Each row, then one of two labels for whether it has a hidden trait; a new part has new ones
In the rows, 128 means zero.
[135  86 185 129 102 149 134 123 112 134 121  94 133 112 152 108 107 118
 125 174 140 126  95 100 127 105  89 127  62 114  79 176 115  97 117 130
 149  19 147 121 126  88  97 130 146 123 134  60 137 127  84  38 129 120
 171 102  84  81 183  92 148 147  40 112  85  97 119 125 138 134 147 160
 141 148 111 145  90  98  73 147 123 156  85 126 150] -> Q
[159 100 176 131 131  99 164 153 116 132 118  90 141  77 159 111 122 113
 153 129 130 122 110 119 119 126 102 114 101 107  74 182 106  69 140 126
 132  61 154 108 127 127 135 140 108 130 154  67 107 118  96  97 112 102
 159 104 135 118 203 106 171 138 118 114  91 146 131 127 170 116 128 181
 136 177 126 151 101 131  92 121 112 227 132 103 163] -> Q
[104 214 138 124 186 128 119 109 160 107 135 150 154 133 115 132 113 121
 123  97 126 109 140 143 121  96 152 158 177 144 193  98 148 149 131 160
 138 196 116  98 111 142 180 117 134 110 119 197 117 137 152 116 125 143
 104 128 125 124 113 196 101 118 104 145 138 164 111 128 140 178 196  88
  99 140 134  41 155 115 156  86 134  25 137 137  99] -> K
[154  68 190 128  85 130 149 139 101 145 119  83 127  96 168 110 117 120
 143 151 139 126 106  93 126 121  90 109  71 107  74 195 111  86 131 112
 147   1 148 130 128 106  93 139 135 132 151  46 128 117  88  62 120 106
 172 100 111  89 201  88 161 148  74 108  89 110 126 126 145 122 114 184
 148 164 110 165  92 118  71 157 109 222  90 115 183] -> K
[151  75 201 128 102 131 148 137 107 145 118  80 130  93 176 111 115 120
 139 155 141 127 105 101 125 118  93 117  70 106  75 195 110  86 128 118
 149   4 147 119 125  97  87 137 133 128 148  64 130 119  91  37 122 110
 171  98 102  92 196 104 155 148  74 109  99 109 124 126 147 122 124 194
 146 161 114 150  93 114  73 153 113 181 103 116 181] -> K
[ 96 164 141 125 164 153 122 110 149 110 131 127 146 134 112 121 111 125
 128 125 126 112 121 131 135  92 142 168 155 136 160 109 134 144 124 164
 144 155 118  94 119 108 154 117 149 116 105 162 116 132 135  82 128 137
 120 117 116 123 133 164 110 126  77 141 116 119 107 127 133 161 202 108
 110 136 127 102 126 101 144 107 133  64 117 139 118] -> K
[147  85 179 129 108 139 142 128 108 138 120  86 127 105 160 108 110 121
 133 172 139 128 101  97 126 113  89 117  72 109  86 181 110  97 123 120
 148   5 146 123 129  88 103 134 139 126 140  73 135 122  90  50 125 113
 170 104  95  86 191  90 152 151  64 110 101 104 121 126 142 122 123 169
 148 158 111 153  92 108  74 150 115 181  93 122 153] -> Q
[110 211 131 124 197 124 111 106 171 104 136 157 160 139 104 136 107 122
 111 102 124 116 140 153 112  97 164 184 189 142 199  76 162 151 128 172
 137 209 103 102 109 155 187 114 132 106 120 230 110 144 157 137 129 151
  89 133 115 131  75 220  96 115 115 149 162 179 110 127 140 193 205 107
  97 131 134  60 156 120 166  73 140   1 154 140  78] -> K
[144 113 172 130 130 131 146 137 122 126 120  91 139 104 156 111 112 118
 137 143 132 123 109 112 127 106 107 135  96 115 100 193 111 106 127 134
 137  63 144 107 125 102 116 133 136 124 138  95 116 120  87  75 121 116
 137 105 113 108 185 105 151 140  76 118 100 113 121 126 150 126 144 153
 129 159 123 141 102 113  93 130 116 161 112 117 153] -> Q
[128 115 178 130 131 147 135 123 124 113 125  92 140 109 147 108 109 123
 131 150 135 123 109 108 132  83 110 140 106 120 100 150 114 109 120 142
 149  53 144 101 124  96 110 127 144 122 120  98 124 125  98  64 125 123
 146 108  99  94 173 113 131 141  63 123 102 108 118 125 140 137 169 139
 129 148 120 133 104 102 110 131 120 139 108 127 140] -> Q
[143  75 181 130 111 144 140 128 106 135 121  86 134 103 159 113 109 121
 127 169 139 124 104  98 125 105  96 124  81 112  83 179 113  97 121 127
 130  23 141 123 124  90 100 131 139 124 138  80 132 123  84  56 124 115
 160 101  95  89 188  89 154 148  66 111  98 100 122 125 142 126 144 182
 146 150 107 154  94 104  79 147 116 148 103 121 159] -> Q
[141  90 188 129 110 142 139 134 114 131 120  72 132 107 156 109 104 121
 130 167 137 125 103  98 125 105  93 129  72 112  78 169 115  97 119 129
 150  18 144 118 126  90 100 133 142 124 140  86 131 121  92  38 124 116
 153 103  93  94 177  98 150 148  60 117  95 105 121 125 143 132 139 163
 146 156 114 147  92 103  88 148 116 165 100 123 149] -> Q
[109 221 121 124 195 112 119 115 173 111 135 166 164 138 111 136 116 118
 120  94 125 115 137 162 109 101 169 174 195 136 200  78 151 142 134 163
 139 221 107 103 110 160 200 117 121 109 132 221  98 140 153 147 126 150
  79 129 121 140 100 208  97 114 141 148 157 183 112 128 139 186 190  90
  97 134 133  59 159 126 168  71 137   3 154 136  82] -> K
[110 150 143 128 154 152 134 119 127 111 128 115 142 122 137 113 117 121
 133 124 125 116 120 120 136 101 139 160 157 127 135 122 123 127 127 156
 142 136 130  92 119 105 142 124 145 123 109 123 113 130 121  86 126 131
 127 120 118 115 167 147 128 130  80 140 100  98 113 127 139 148 192 110
 110 136 126 119 118 105 134 112 124 112 114 131 131] -> K
[125 158 144 127 171 125 151 135 139 109 126 128 146 106 141 116 123 117
 146 101 120 111 127 137 131 116 144 152 167 128 143 124 118 117 141 146
 131 148 132  92 117 129 164 129 125 125 123 144  95 128 140  98 116 122
 113 109 143 142 176 148 137 122 117 138 112 138 116 128 154 141 182 113
 108 149 133 110 126 126 150  96 123 138 137 120 141] -> K
[137  87 187 129 104 152 130 121 113 135 122  77 133 116 162 109 112 127
 126 179 140 127 102 101 129 101  90 130  55 113  73 172 122 103 115 132
 153   1 143 122 125  82  82 128 151 120 129  89 141 123  77  34 129 123
 157 104  84  82 157  90 137 153  47 112  93  94 117 125 138 132 143 154
 145 155 110 147  94  93  78 155 118 137  89 127 145] -> Q

[120 151 102 154 138 138  89 135  74 128 106 153 114 146 138 114 122 106
 173  84 129] -> <5>
[132 116 143 146 139 133  88 169  60 127  84 143  97 144 126 152 117  88
 187  61 128] -> <5>
[122 119 123 159 134 150  67 155  91 126 112 121 144 141 118 118 134  76
 165 118 140] -> <5>
[127 130  52 153 142 111 105 120 127 125 112 172 131 138 142 157 121 130
 186 127 133] -> <5>
[129 156 124 150 140 116 117 149 109 131  99 160 126 148 146 125 116 109
 168  82 123] -> <5>
[119 159  30 148 137 110 132 136  36 122 112 171 123 135 135 163 118 122
 170 116 147] -> <1>
[124 174  21 146 127 106 163 106  68 123 129 151 121 123 139 125 131 128
 117 114 146] -> <5>
[127 156  79 169 146 104 140 173   1 123  81 176  91 144 135 169 110  82
 185  50 146] -> <1>
[108 177  65 168 142 142 120  93  45 126 141 119 138 125 142 106 139 159
 136 181 130] -> <5>
[124 112 125 165 138 142  30 141 110 129  95 130 119 149 133 124 124  79
 175 121 134] -> <5>
[127 171  78 156 148 117 146 148  48 126 107 170 110 142 153 134 120 117
 176  74 125] -> <5>
[133 100 168 134 134 138  66 161  87 131  94 126 124 143 114 138 126  71
 174  75 133] -> <5>
[126 119 108 137 131 129  79 144 144 129 111 140 135 138 120 130 127 114
 165 123 135] -> <1>
[114 171 110 157 141 146 126 128  36 125 118 130 127 144 137 118 129 129
 178 101 126] -> <5>
[108 175  96 175 142 136 160 140   1 125 109 143 101 145 138 138 120 123
 167  97 135] -> <1>
[125 110 169 142 129 135 103 150 112 129  96 138 107 149 125 132 113 116
 169  99 124] -> <5>
[120 115 170 132 126 144 101 154 113 134 121 119 135 143 114 120 138 108
 148 115 135] -> <1>
[122 139 120 146 137 135 126 164  69 125 111 148 131 146 121 134 127 104
 168  86 135] -> <1>
[130 181  31 137 139  94 157 136  67 125 119 194 128 141 159 134 112 147
 153  49 119] -> <5>
[121 138  87 155 135 129  83 148  79 126  95 146  99 146 128 123 122  96
 154  88 141] -> <5>
[118 130 122 163 136 136  74 145  89 128  90 136 110 150 132 130 123 102
 175 107 121] -> <5>
[126 125  76 140 132 127  74 153 124 127  87 148 117 152 130 123 120  96
 162  86 135] -> <5>
[ 98 150 150 184 135 146 100 118  28 129 106 115  74 143 129 146 125 126
 173 147 131] -> <5>
[104 200  36 151 132 120 162 101  20 124 124 145 127 133 147 125 125 162
 133 127 129] -> <1>
[130 124  58 143 146 121  76 130  83 124 113 143 153 130 120 151 126 118
 181 119 133] -> <1>
[127 163  48 152 136 116 119 129  63 124 117 144 137 138 141 115 129 107
 142  80 141] -> <5>
[124 172  12 139 134 113 140 118  78 121 114 164 132 130 137 138 120 132
 146 127 140] -> <1>
[110 123  89 166 140 129  91 104  90 127 119 128 112 135 129 141 130 131
 175 184 133] -> <5>
[134 138  92 164 146 121  92 144  62 126  97 144 130 142 142 129 120  69
 158  68 137] -> <5>
[130 165  47 128 134 108 148 154  97 124 108 189 130 145 137 133 116 116
 151  49 136] -> <1>
[123 123 146 171 128 144  77 127  66 131 100  77  83 139 128  98 143  63
 126 156 141] -> <5>
[127 134  51 173 152 129 120 116  17 122 119 136 147 120 133 135 137 100
 167 138 142] -> <1>
[108 148 119 171 137 153 100 132  56 128 111 123 114 148 139 122 124 126
 160 140 123] -> <5>
[116 197  56 142 127 119 156 110  87 128 129 156 118 135 149 108 128 152
 109 102 126] -> <5>
[129 117 104 140 140 130  72 130 138 128  91 162 129 150 130 128 115 110
 190 108 124] -> <5>
[120 148 135 146 135 132 120 167  72 130  95 150 101 152 127 137 115 117
 174  80 126] -> <5>
[135 128  75 153 129 123 159 115  91 126 138 135 141 124 114 138 140 105
 128 110 144] -> <1>
[119 194   1 136 138 106 173 111  63 121 118 166 126 130 153 130 121 160
 138 124 132] -> <5>
[121 148 116 153 137 135 128 149  91 130 101 144 109 150 137 120 119 121
 160  98 126] -> <5>
[124 189   1 126 131 102 183 130  74 123 114 168 108 132 141 135 118 140
 134  90 139] -> <1>
[117 146 127 148 136 133 145 147  70 129 106 135 116 148 136 120 124 125
 155 102 122] -> <5>
[122 143 113 172 144 133  96 159  19 127  92 138  97 147 134 143 125  86
 184  85 134] -> <5>
[122 195   3 141 137 103 179 136  29 123 123 176 131 131 147 139 121 135
 147  84 136] -> <5>
[131 147  94 143 135 121  97 147  89 127  96 142 108 147 140 127 121  94
 164  75 133] -> <5>
[100 154  96 175 142 133  85 110  25 125  97 127  78 146 136 142 122 120
 168 134 133] -> <5>
[108 162  64 145 128 125 138 102  98 125 120 148  96 141 140 116 122 165
 134 150 130] -> <1>
[118 168  88 165 140 141 116 137  15 125 120 134 112 142 136 113 135 101
 135  93 137] -> <5>
[ 94 181 156 154 124 155 165 128  24 131 143  93 125 137 122 118 134 145
 124 157 130] -> <1>
[132 111  55 144 143 122  74 119 129 126 108 151 129 134 124 137 131 108
 172 137 136] -> <1>
[115 145  57 137 127 110 132 133  89 125 111 164 110 137 124 140 119 138
 147 120 144] -> <1>
[130 168 102 160 146 111 163 173  44 128  98 175 105 145 146 150 119 118
 183  50 127] -> <5>
[125 142  44 157 140 120  78 111  70 125  99 138 106 136 140 118 127 103
 136 130 144] -> <5>
[112 153  83 140 131 107 137 137  59 128  87 150  87 142 139 134 112 136
 133 104 136] -> <1>
[118 108 175 157 129 150  81 151  89 129 108 101 136 139 108 123 133  76
 160 128 143] -> <1>
[125 155   4 144 143 110 124 114  92 121 106 156 134 133 146 122 129 119
 143  97 137] -> <5>
[134 163  13 121 152 102 163 137  91 124 114 215 185 136 152 164 107 165
 209  80 120] -> <1>
[126 152  39 146 145 121 123 138  49 122 106 170 133 141 141 131 122 106
 164  90 137] -> <5>
[133  85 163 109 117 129  78 163 218 135  99 126 132 150 119 106 115 106
 133  78 124] -> <5>
[141  92 169 126 135 127  98 173 124 129  93 149 146 147 114 152 120  80
 195  65 135] -> <1>
[105 180 120 174 135 136 155 133  26 128 114 127 102 144 138 123 130 127
 136 120 132] -> <5>
[124 154  20 128 131 110 123 124 100 123 103 164 137 134 132 138 123 128
 144 116 141] -> <1>
[124 139  87 146 134 109 119 155  55 125  97 156 112 141 128 151 109 103
 165  93 143] -> <1>
[117 152  55 136 147 110 135 113  97 123 116 187 121 140 144 160 110 172
 199 130 118] -> <5>
[119 127 127 142 138 132  94 138 136 129 105 168 121 161 136 135 111 141
 195 104 117] -> <5>
[116 145 147 165 136 148 118 159  46 128 125 123 119 139 119 125 139  98
 143 111 140] -> <1>
[110 124 109 134 125 123  94 127 127 132 100 135  73 144 132 121 115 141
 136 143 130] -> <1>
[115 160  83 163 138 136 113 127  25 123 119 145 135 141 136 121 132 119
 141  84 135] -> <5>
[130 139  25 127 136 105 121 117 135 123 102 175 132 139 137 141 114 136
 154 102 134] -> <1>
[135 138  11 130 148  97 124 156  79 121  94 211 131 137 130 175 104 122
 206  72 137] -> <1>
